In the rows, zero is written as 128.
Facts:
terom breplos <- q224 q96 q480 q956 q259 q308 q379 q231 q540 q305 q822 q547 q731 q155 q568 q394 q115 q939
terom trikler <- q548 q226 q506 q741 q927 q862 q908 q825 q907 q620 q170 q866 q218 q197 q447 q362 q490 q2 q852 q333 q76 q209 q895 q251 q906 q182
terom gilezum <- q871 q505 q113 q801 q682 q844 q518 q739 q437 q141 q779 q338 q680 q55 q265 q286 q22 q347 q817 q203 q374 q134 q106 q742 q427 q110 q924 q580 q560 q936 q579
terom flodur <- q961 q75 q654 q403 q904 q698 q753 q677 q803 q601 q510 q295 q38 q925 q343 q129 q210 q111 q984 q780 q63 q324 q678 q586
terom davak <- q879 q27 q98 q105 q623 q220 q869 q425 q564 q856 q749 q529 q304 q938 q88 q328 q13 q137 q127 q178 q17 q867
terom skunin <- q989 q672 q806 q445 q247 q260 q587 q675 q151 q870 q774 q776 q839 q253 q525 q207 q77 q446 q87
terom stotror <- q992 q465 q348 q892 q799 q432 q617 q130 q21 q943 q279 q705 q528 q572 q112 q864 q122 q770 q649
[q224 q927 q568] klatror q761
[q548 q677 q130] klatror q24
[q871 q879] klatror q100
[q961 q908 q55 q218 q134 q127] klatror q460
[q96 q890 q897 q333 q508 q812 q452 q253] klatror q693
[q505 q518 q265 q162 q328] klatror q805
[q27 q761 q925] klatror q563
[q480 q862 q510 q943 q110 q924 q678] klatror q389
[q226 q465 q844 q437 q220 q13 q839 q906] klatror q934
[q113 q403 q907 q780 q63 q115 q207] klatror q897
[q956 q348 q803 q21 q260 q572 q560 q586] klatror q878
[q989 q75 q623 q895 q936 q770 q579] klatror q508
[q992 q892 q338 q432 q210 q984 q76 q88] klatror q813
[q503 q682 q272 q793 q620 q144 q742 q100] klatror q740
[q801 q675] klatror q812
[q654 q904 q680 q279 q938 q394 q77 q939 q649] klatror q793
[q259 q672 q779 q347] klatror q61
[q698 q61 q783 q866 q247 q362 q178 q87] klatror q948
[q98 q617 q869 q286 q197 q774 q864] klatror q783
[q739 q776 q813] klatror q470
[q308 q389 q20 q878 q460 q202] klatror q440
[q753 q203 q547 q749] klatror q162
[q379 q295 q825 q170 q705 q427 q324 q867] klatror q706
[q141 q106] klatror q272
[q506 q231 q343 q822] klatror q202
[q741 q540 q129 q151 q209 q706 q112 q122] klatror q28
[q192 q528 q251 q137 q446] klatror q275
[q105 q806 q934 q38 q580] klatror q952
[q601 q731] klatror q452
[q799 q425 q22 q374 q870 q529 q17 q182] klatror q503
[q445 q856 q587 q155] klatror q20
[q24 q490 q525] klatror q683
[q817 q564 q447 q305 q852] klatror q144
[q111 q2] klatror q890
[q304] klatror q192
q879 driflir q890
q27 driflir q445
q480 driflir q111 q260
q226 driflir q202
q801 driflir q822
q75 driflir q984 q87 q338
q654 driflir q202 q27
q403 driflir q141 q63 q445
q904 driflir q98 q445
q698 driflir q17
q672 driflir q247
q437 driflir q654 q272
q308 driflir q162 q202
q272 driflir q98
q379 driflir q904 q220 q61 q586
q890 driflir q984
q141 driflir q770
q440 driflir q770
q506 driflir q906
q105 driflir q774
q601 driflir q63
q793 driflir q75
q61 driflir q572 q38
q338 driflir q333 q202
q432 driflir q437
q510 driflir q437
q908 driflir q247 q904
q623 driflir q904
q220 driflir q218
q55 driflir q27
q683 driflir q579
q265 driflir q333
q130 driflir q75
q897 driflir q22
q38 driflir q984 q22 q904
q286 driflir q623 q22 q63 q328
q22 driflir q374
q21 driflir q844
q925 driflir q869 q654
q347 driflir q141
q170 driflir q333 q151
q162 driflir q580
q866 driflir q623 q445
q218 driflir q984 q904 q98 q445
q197 driflir q247
q564 driflir q105 q231
q279 driflir q75 q98
q260 driflir q906 q98
q856 driflir q749
q305 driflir q801 q87 q260 q17
q210 driflir q904
q111 driflir q63
q547 driflir q813 q839
q151 driflir q844
q870 driflir q218
q852 driflir q305 q601 q338
q731 driflir q98 q328
q460 driflir q984
q202 driflir q333
q134 driflir q374 q328 q231
q209 driflir q984 q111
q895 driflir q63
q706 driflir q890 q844
q106 driflir q793 q328
q742 driflir q572 q247
q572 driflir q333 q202 q890
q776 driflir q866
q63 driflir q202
q110 driflir q272
q127 driflir q260
q324 driflir q870 q579 q753 q231
q839 driflir q127 q749
q906 driflir q904
q470 driflir q572
q253 driflir q202
q580 driflir q151
q178 driflir q111 q338 q328
q560 driflir q579
q17 driflir q374 q333 q63
q864 driflir q202
q770 driflir q374
q579 driflir q333
q87 driflir q63 q879
q586 driflir q218
q226 bestar: q27 q948 q218
q801 bestar: q682
q259 bestar: q623 q286 q649
q518 bestar: q580 q231 q460
q379 bestar: q260 q503
q890 bestar: q943 q904 q28 q505
q761 bestar: q927 q698 q580 q437 q61
q741 bestar: q155 q470
q601 bestar: q852 q38 q28 q680
q862 bestar: q137 q617 q892 q220
q510 bestar: q480 q20 q106 q286
q265 bestar: q803
q825 bestar: q870 q192 q529
q907 bestar: q506
q925 bestar: q333 q739 q77
q170 bestar: q260
q203 bestar: q617 q87 q805 q77 q742 q21
q587 bestar: q870 q279
q822 bestar: q343 q348 q308 q934 q871
q374 bestar: q122
q705 bestar: q105 q295
q547 bestar: q806 q27
q780 bestar: q783 q892 q568 q77 q106 q505
q76 bestar: q895 q20 q683
q134 bestar: q162 q803 q38 q812
q706 bestar: q182 q202 q572 q304 q21
q13 bestar: q774 q956 q63 q304 q197
q251 bestar: q682 q286 q505 q586
q394 bestar: q892 q333 q864 q151 q683
q427 bestar: q275 q210 q113 q98 q127 q844
q839 bestar: q130 q343 q927 q304
q924 bestar: q122 q305 q22 q528
q115 bestar: q774 q113
q178 bestar: q568 q348 q440
q560 bestar: q22 q113 q580
q813 bestar: q111 q927 q948
q17 bestar: q783 q111 q693
q446 bestar: q617 q305 q906 q892 q528 q770
q100 bestar: q447
[q224 q548 q961 q27 q113 q259 q348 q698 q518 q437 q952 q753 q272 q890 q440 q192 q927 q803 q105 q61 q799 q432 q220 q617 q295 q825 q869 q907 q38 q286 q21 q162 q943 q231 q218 q343 q203 q260 q587 q675 q547 q151 q28 q362 q490 q852 q508 q774 q742 q251 q137 q127 q906 q470 q178 q77 q813 q182 q936 q446 q100 q122 q87 q649] zekun 296
[q871 q805 q879 q226 q989 q992 q503 q801 q75 q682 q465 q403 q844 q672 q98 q739 q892 q141 q761 q677 q506 q741 q601 q862 q934 q779 q338 q783 q623 q683 q265 q425 q445 q22 q620 q170 q866 q817 q197 q564 q856 q374 q129 q111 q878 q870 q144 q529 q2 q780 q731 q528 q460 q76 q202 q134 q155 q304 q948 q895 q568 q275 q106 q13 q776 q427 q110 q563 q324 q839 q525 q112 q560 q17 q939 q586] zekun 119
[q96 q505 q480 q956 q654 q904 q740 q308 q379 q793 q806 q510 q908 q680 q55 q130 q897 q925 q347 q389 q24 q247 q693 q20 q279 q540 q447 q305 q822 q705 q210 q749 q984 q333 q209 q938 q88 q328 q706 q812 q572 q394 q63 q924 q452 q253 q580 q115 q678 q207 q864 q770 q579 q867] zekun 692

Known rows:
[141 103 135 150 131 190 129  95 139 150 150 173 127 126 151 118  83 130
  71 106 173 120  61 128  85 108 139 118 118 174 122 151  97 132 135  72] : q379
[164 131 116 145 128 166 110 124 103 130 152 159 129  97 159  96 110 151
  83 123 141 107  67 131 112 144 103 124 110 160 116 142  99 144 158  96] : q741
[141 104 137 134 130 185 117 133  95 139 149 188 123 128 165 111  93 155
  77 133 153 135  90 140  76 114 123 121 115 151 104 134  83 128  98  86] : q28
[150 103 139 142 125 179 120 118 112 136 140 193 127 105 156 119  72 148
  76 130 146 125  64 136  88 114 133 119 119 161  99 126  85 130  98  83] : q540
[150 133 118 142  92 150 113 131 101 131 148 180 155 115 155  96  90 149
  94 112 134 111  87 131 120 144 102 134 107 157 118 133  87 150 130 117] : q129
[120 155 161 123 115 135 103 124 125  89 152 168  96 121 148  97  75 154
 104 114 163 145  95 103  83 136 115 160 126 179 113 110  80 168  81 105] : q803
[114 154 169 131 107 143 110 121  97  72 147 149  97  97 167 123  86 166
  92 124 154 142 102 112  88 157  83 111 132 147 121 137  84 133 120 100] : q878
[150 116 125 141 101 158 123 130  89 129 147 164 137 120 171 119 100 154
  73 114 151 118  89 124 102 145 101 111 120 134 121 158  94 113 118  94] : q683
[154 122 130 144 117 180 114 114  87 116 161 165 123 109 177  94 121 161
  73 124 141 110  89 129  99 134 113 103 115 146 117 148 100 129 156  87] : q761
[160  97 112 155  94 194 125 126  75 179 171 188 164 129 191 106 115 146
  69 114 126 110 102 172 119 127 125  98 100 124 123 148  98 118 125 128] : q871
[165  70 107 155  80 194 144 106  93 184 165 227 184 130 147 104  72 141
  71 119 169 136  71 132  92  92 140 105 105 169 136 157  58  97 123  78] : q279
[101 144 171 127 112 153 119 119  99  63 142 147  95 110 176 133  94 172
  90 127 160 138  97 113  85 156  84  88 136 145 125 146  81 121 131  89] : q856
[160 138 102 149  99 171 107 125 108 142 152 157 140 116 154  87 105 149
  90 118 134 104  76 138 101 163 115 143 100 164 114 141  89 150 147 113] : q780
[147  83 122 160 125 201 131 137  89 158 134 174 171 125 186 134 123 150
  59 127 116  84  93 163 102 131 109  85 107 114  91 153 126 126 140  81] : q529
[149  98 138 183 119 212 130 123  90 180 168 166 149 150 196 139 120 137
  49  99 123 101 118 180 130 121 127  97 104 101 114 155 123 120 123 133] : q870
[140  95 147 140 119 192 122 116  94 130 147 190 125 114 173 122  77 157
  67 139 150 139  82 141  70 115 131  99 127 150 108 134  84 113 101  68] : q867
[149 131 120 145  94 151 114 129 100 135 146 177 156 114 158  92  91 143
  96 112 133 113  85 133 120 145 106 133 109 161 117 131  89 151 128 122] : q677

Rows:
No name comes twice in this set of rows, the named rows included.
[156 134 135 148  94 184 110 112  83 124 181 166 120 123 191  87 118 158
  76 113 138 116 100 149 108 132 126 114 116 136 130 153  93 128 141 123]	q427
[175  70 110 159 106 197 137 107  88 178 169 222 161 120 158 109  77 149
  59 130 157 139  72 143  95  90 138 111 104 158 123 152  67  93 105  84]	q793
[114 171 160 153  95 131 113 112 126  82 157 151 118 120 139 106  75 154
 101  99 154 137 104  96 120 156  85 143 125 170 127 135  74 157 124 118]	q586
[151 120 126 137 110 163 110 128 112 145 154 199 137 132 145  96  87 143
  93 120 146 115  85 134  98 120 130 153 113 164 107 119  87 162  93 110]	q295
[171 138 105 166  95 151 112 115 107 141 168 159 147 122 151  85 105 138
  76  99 143 104  91 111 124 146 112 146 109 164 122 150  99 144 137  99]	q601
[142 119 129 144 120 184 115 118  82 110 154 161 128 110 181 100 122 167
  70 132 146 107  95 131  91 131 107  98 117 144 118 155 100 123 154  75]	q13
[143 111 126 133 141 186 123 119 116 146 148 183 116 130 158  94 104 144
  78 121 166 117  68 134  83 113 129 124 112 166 113 145  97 145 137  81]	q547
[156 107 126 140 122 162 115 129  87 136 156 186 125 129 168 119  93 155
  67 124 160 128  94 123  85 116 121 132 121 141 103 143  96 117  79  77]	q162
[174  81  98 148 140 175 130 135 109 195 142 206 165 141 146 122  95 119
  63 103 159  97  67 131 109  96 128 134 106 148 107 156 107 130 110  80]	q852
[154  73 119 162 134 214 132 126  92 175 163 212 157 141 154 121  97 145
  58 134 144 113  95 151  96  93 124 117 104 144 103 147  86 123 116  88]	q272
[172  94  98 151 123 175 128 131  93 175 141 199 172 104 155 109 111 137
  77 123 130 100  74 149 129 124 104 113  98 144 106 143 102 131 148 103]	q620
[103 150 192 147 122 174 108 102 106  99 190 162  59 137 174 126  84 160
  75 107 176 172 129 134  93 113 116 133 136 143 133 138  82 127  73 123]	q260
[144 114 130 146 144 199 110 117  95 128 172 183 113 126 165  91 112 156
  67 139 151 126  97 138  78 102 132 129 111 162 106 133  94 137 128  80]	q813
[161 120 120 150 119 146 125 125 105 138 143 175 150 111 146 120  94 140
  79 104 154 109  74 115 126 135  93 128 114 150 119 160  95 127 132  97]	q895

Now the same things, written a new way:
Known rows:
[141 134 154  82  93 170 147 134  74 135 107 134  89 160 107  91 120 171
 101 148 103 152  86 108 132  91 162 121 116 136] : q106
[130 153  99  75 105 148 121  99 104 197 138  91  58 145 123 133 144 140
 132  56 126 125 150 120 203 167 149  98  52 147] : q943
[154 136 157 117  75 147 136 110  94 154 125 143  91 117  87 109 166 169
 122  95 132 132 135 162 160 132 162 102  87 165] : q952
[144 136 161 135  69 170 151  86 111 141 114 126  89 109  85 111 150 152
 122 100 110 117 144 152 175 129 161 104 113 156] : q470
[169 125 138  75 115 155 155 138  95 117  95 135  77 172 106  74 152 164
 110 127 109 157 109 118 168 111 141 107 100 149] : q77
[163 132  99  81  76 146 130 110  83 135  88 100  71 119  99 104 132 143
  79 135 130 169 125 125 154 135 150 113  59 139] : q63
[150 135 101  96  55 147 125  75  83 165  95 118  88  80 101 168 123 119
  66 145 143 142 100 131 143 164 161 124  36 132] : q908
[132 172 112  84  87 155 141  94  87 197 132 116  74 118 111 183 126 139
 100 123 131 121 102 125 132 146 173 108  65 123] : q560
[146 154 163 108  89 152 141 117  79 166 135 126  91 126 103 119 151 169
 120 106 132 137 131 172 135 116 172 113  99 154] : q761
[137 163 121  87 102 151 155 115  61 159 124 131  70 142 105 116 123 161
 101 126 133 127  98 134 121 128 157 128  81 140] : q801
[143 140 149  77  98 164 148 132  68 134 108 136  82 165 103  83 120 177
 102 151 107 148  90 109 129  96 155 123 111 140] : q22
[159 149 109  73  96 129 135 108 103 190 118 114  65 131 117 140 154 133
 115 107 144 123 123 139 170 168 155  86  28 135] : q260
[153 155 103  89  77 139 145  99 101 178 115 112  56 113  90 140 146 134
 108 115 138 111 118 125 155 163 159  84  38 128] : q343
[161 130  92  82 104 179 109 101  76 146 115  81  77 147 130 111 139 161
  97  49 125 179 150 131 190 141 150 135  87 158] : q705
[167 155 104  82 102 147 157 119  86 142 114 136  59 141  73 117 158 164
 102 120 131 143 116 118 139 139 148  96  70 145] : q753
[156 143 147  73 125 163 153 138  76 135 110 123  83 179 125  88 140 170
 109 129 109 159 110 132 148  97 152 123 118 148] : q425
[166 108 163  77 113 150 130  90  62 104  86 143 118 154 127  83 134 160
  82 162 121 186 119 130 166 137 125 152  92 159] : q305

Rows:
No name comes twice in this set of rows, the named rows included.
[154 139 133  78 102 132 117  47  73 170 105 116 103 111 127 157 131 123
  86 148 144 149 140 142 170 196 133 131  36 144]	q956
[163 130  87  86  81 144 137 117  80 126  86 102  73 115 107 120 134 137
  75 123 134 162 110 140 154 127 150 133  65 142]	q925
[145 141 157 114  58 141 126  89 114 189 132 123  93  93  90 152 164 145
 126  94 133 115 143 155 174 154 169  84  59 149]	q440
[160 136 115  84  73 143 129  89  59 129  93 130  82 111  82 106 123 151
  68 160 139 160 109 120 132 151 140 130  51 148]	q333
[152 162 142  74 124 134 137  52  85 178 134 148  91 133  99 165 159 148
 110 142 140 124 140 124 158 198 129 101  44 149]	q231
[160 124 107  84  67 153 128 111  92 139  84  98  78 114 101 117 131 138
  78 132 125 169 118 126 162 127 158 113  65 138]	q210
[159 152 122 104 101 174 152  94 101 241 117 119  61 147 168 128 124 128
 115 108 145 149 117 164 151 189 200  72  62 130]	q856
[162 139 126  81 103 145 146 118  99 147 107 120  69 146 105 106 154 146
 114 118 123 130 123 129 169 136 146  99  72 141]	q87
[155 135 122  85 107 153 149 117 105 149 110 129  81 146 120 131 156 144
 111 101 122 141 111 131 176 135 150 116  84 148]	q178
[147 123 110  88  66 161 122  99  80 140  94 119  93 115 104 131 127 145
  75 125 126 173 106 118 157 136 157 132  74 144]	q347
[158 128 146 113  60 147 116  98  78 140 109 118 103 101  91 106 153 165
  95 102 139 175 150 171 160 135 161 121  81 170]	q452
[141 143 146  87  74 158 149 108  84 163 107 131  88 126 109 136 117 145
  94 169 116 122  81 115 124 116 165 111  80 120]	q197

The same things again, as new rows of numbers:
Known rows:
[134 112 129 111  95 111 116 155 122 129 131 139 123 107 129 109 122 153
  95 121 110 127 148 116 106 121 113 140 126 127 129 125 136 146 110 131
 131 128 119 132 142] : q780
[133 129 126 130 112 122 133 159 142 126 144 128 123  94 129 111 119 136
  93 126 113 120 132 106 108  95 122 128 123 118 116 114 153 124 111 120
 134 142  93 121 147] : q265
[182 147  97 142 116 123 127  48 135 136 126 113 113 158 133  99 164 147
 152 152 113 110 125 137 127 142 131 154 101  89 136 113  94 104 149 143
 118 139 174 131 121] : q28
[179 141  86 132 112 129 122 120 120 141 138 134 115 136 141 115 148 132
 135 151 142 125 139 163 107 132 126 145 119 105 129  99  89 104 133 150
 133 125 170 140 129] : q563
[124 123 145 137 120 114 126 106 143 130 127 112 120 141 122 115 143 168
 118 129  96 116 135 112 157 132 116 129 103 116 135 133 135 106 123 122
 111 127 126 116 149] : q698
[167 145  77 138 101 125 115 129 117 140 142 126 112 134 141 126 152 125
 137 149 146 121 138 177 109 131 126 148 119 119 130  95 101 110 131 149
 127 126 198 154 134] : q24
[119 122 154 135 123 105 136 124 165 150 107 118 129 157 136 120 158 181
 114 118 100 100 146  60  86 139 133 102 113 140 142 107 116 103 117 112
 119 140 169 117 155] : q343
[111 124 132 115 102 108 106 191 140 148 125 138 131 111 144 119 144 150
 105 125 132  95 163  71  45 121 128 117 128 166 132 105 112 123  96 110
 127 134 171 138 156] : q510
[124 138 112 142 105 113 138 164 135 130 141 117 116 104 128 132 131 132
 104 138 137 125 128 146 122 106 122 101 124 135 120  94 173 116 107 139
 135 130 168 129 133] : q806
[142 126 152 154 101 105 144 106 145 124 126 104 116 115 125  94 137 153
  91 123  86 116 120  82 146 110 126 119 107 107 129 119 161 119 121 118
 122 151 120  99 132] : q518
[174 146  99 129 119 125 128 138 138 159 121 140 126 149 152 128 162 146
 136 150 151 102 153 112  39 137 143 129 126 133 135  77  66  94 128 139
 136 135 206 135 140] : q878
[176 143 101 146 114 125 126  60 135 134 125 113 113 160 132 106 161 150
 146 151 109 110 124 132 135 141 129 154 103  92 136 112  94 105 147 142
 119 137 179 128 123] : q192
[122 136 114 131 104 109 132 161 137 131 138 119 117  98 123 124 134 138
  97 130 130 128 129 139 115 109 121  92 128 144 120 107 187 125 101 136
 130 130 149 129 135] : q505
[130 133 147 146 116 110 148  91 153 124 124 103 117 128 116 112 143 163
 104 130  88 122 117 104 156 116 122  97 109 116 126 119 176 115 119 129
 119 141 130 101 132] : q936
[113 120 122 128 114 116 142 157 129 125 130 128 122 112 127 139 114 155
 114 146 128 124 133 131 132 114 115 127 123 115 122  87 144 116 114 141
 146 120 166 128 122] : q568
[112 123 116 125 108 111  97 207 117 129 157 142 112  92 122 114 120 123
 129 158 134 152 110 168 208 109  97 117 112 112 130 138 168 147 117 142
 105 101 111 153 143] : q904
[125 126 125 124 121 104 147 155 137 133 139 120 119  94 126 125 115 147
 102 130 126 135 133 129 120 115 122 111 114 129 125 105 173 106 105 135
 133 130 111 124 132] : q112

Rows:
No name comes twice in this set of rows, the named rows included.
[ 99 114 139 119 112  89 138 101 142 118 121 102 124 104 117 103 112 174
 117 130  91 108 129  73 131 124 114 151  94 106 131 120 166 131 112 116
 127 145 112 126 110]	q251
[177 144  91 126 118 133 117 123 119 138 142 140 117 131 137 121 144 131
 143 157 140 120 140 155 109 129 126 155 118 106 128 104  87 104 136 149
 127 124 168 139 137]	q683
[198 140  84 145  95 123 119  42 110 115 144 106 103 136 127  77 145 131
 140 150 100 126 115 168 180 131 117 196  92  54 133 134 108 125 154 148
 116 141 131 134 103]	q100
[128 136 143 134 123 113 147 178 155 149 117 135 132 113 138 131 144 151
 108 147 142 107 137  70  61 111 138  75 131 151 126  78 136 104 106 130
 139 135 182 109 140]	q445
[107 125 127 135 101 104 134 192 137 141 120 126 128 105 146 136 126 146
 111 141 143  91 149  72  57 113 132 130 127 145 129  66 110 113 104 118
 145 143 214 137 130]	q822
[126 121 133 128 116 124 119 138 109 131 140 129 121 112 129 124 130 152
 101 134 127 118 163 163 131 127 113 129 111 136 127 129 128  72 102 126
 125 103 110 112 158]	q111
[104 121 133 113 132  99 136 185 128 134 141 129 122  83 126 137 101 148
 126 147 135 128 134 111 132 117 115 129 101 127 130 108 157 103 107 133
 128 122 113 133 133]	q866
[105 120 129 116 129  99 141 176 130 132 142 126 123  88 128 140  98 150
 118 139 130 129 137 119 131 118 116 135 103 127 130 104 159  99 108 130
 130 121 112 137 131]	q197
[126 133 102 140  98 112 132 149 119 115 157 112 105  92 117 121 118 124
  94 131 120 150 115 193 184 103 107 111 118 115 117 121 206 131 109 145
 125 121 111 132 133]	q680
[185 148  92 143 115 126 115  55 116 121 147 117 104 139 122  88 149 130
 164 171 114 129 106 171 202 133 116 170  90  62 134 134 113 115 157 155
 104 128 139 130 114]	q272
[167 147  83 137 108 129 111 135 110 138 147 132 112 125 139 126 151 121
 143 157 154 115 141 176 115 128 125 152 117 119 130 100  97 103 129 149
 123 121 194 146 136]	q897
[114 123 129 129 122 116 136 167 123 127 137 133 122 104 127 133 114 144
 128 162 139 120 131 123 141 111 116 129 115 113 124  93 137 105 116 139
 138 116 158 122 125]	q731

